Each row has a name. Each question is about the rows just above it.

[105 130 134 145 119 125 134 119 139 121 124 126 100 142  65 139  94 120
 100 118 135 127 176 124 122 146 145 131 123 159 119 117 128 145 152 143
 125 114 115 167 132 147 131 151 122 155]  bise
[142 118 113 136 125 125 146 126 143 133 127 114 146 151 111 129 135 121
 130 115 133 117  99 133 142 115 127 127 138 162 114 158 126 162 129 152
  97 125 133 180 110 128 131 122 183 103]  bota
[120 131 118 125 115 147 132 145 141 126 107 121 126 136 151 136 167 133
 124 134 109 133 112 133 125 129 136 104 148 132 127 103 153 118 141 146
 155 131 133 101 124 105 123 110   4 124]  Fiz
[105 130 134 145 119 125  64 119 139 121 124 126 100 142 141 139  94 120
 130 118 135 120 176 146 122 146 145 131 123 159 119 117 128 145 152 143
 125 114 115 167 132 113 131 129 162 155]  nizo
[116 119 114 129 133 130 128 144 133 129  90 122 232 128 145 124 145 121
 136 124 138 123 204 119 104 136 131 121 131 114 140 111 145 139 124 125
 142 138 123 128 150 130 127 131 181  98]  Pema
[109 125 151 133 129 129 116 145 134 124 120 106 166 142 113 128 131 101
 122 138 128 118  56 129 102 149 134 131 122 120 117 137 113 121 130 109
 142 120 131  87 132 127 118 135 169 118]  dev
Which entry of nizo is missing from [135 176 146 145 121 146 119 122 162 113 120 130 114 132 128 130 167 125
  64 117 139 134 124 119 129  94 131 105 125 119 145 159 145 118 143 131
 126 139 152 155 100 115 120 123 142]? : [141]
nizo without one entry, shuffled: [131 152 115 145 125 105 159 146 139 146 131 139 119 117 130 123 135 134
 114 129 128 141 155 120 167 121 162 118 122 124  94  64 143 145 126 119
 119 130 145 100 113 132 120 176 125]. Gone: : [142]
nizo without one entry, shuffled: [131 131 119 155 117 167 159 122 141 121 139 142 143 134 105 119 176 129
 125 113 115 123 120 125  94 119 128 152 126 162 130 139  64 118 124 120
 135 132 145 145 145 146 130 146 114]. Gone: : [100]
Which entry of Fiz is missing from [125 124 125 103 123 124 131 104 129 155 120 141 118 134 132 147 132 118
 124 133 107 121 141 167 105 126 133   4 101 126 153 136 148 109 133 145
 136 151 146 136 127 131 133 110 115]? : [112]
Whose row is [120 131 118 125 115 147 132 145 141 126 107 121 126 136 151 136 167 133
 124 134 109 133 112 133 125 129 136 104 148 132 127 103 153 118 141 146
 155 131 133 101 124 105 123 110   4 124]? : Fiz
Shuffled bise with one entry gone: [122 115 142 120 143 134 147 119 145 124 134 126 117 100 124 135 151 167
 100 122 105 159 127 139 131 139 114  65 145 125 130 155 118 132 121 131
 176 145 119 125 119 123  94 146 128], missing : [152]
Shuffled bota with one entry gone: [133 135 118 131  97 113 129 122  99 180 117 103 143 114 133 146 115 162
 115 133 127 111 110 142 125 146 126 130 138 127 128 162 129 158 126 152
 136 151 183 133 125 142 114 125 127], missing : [121]

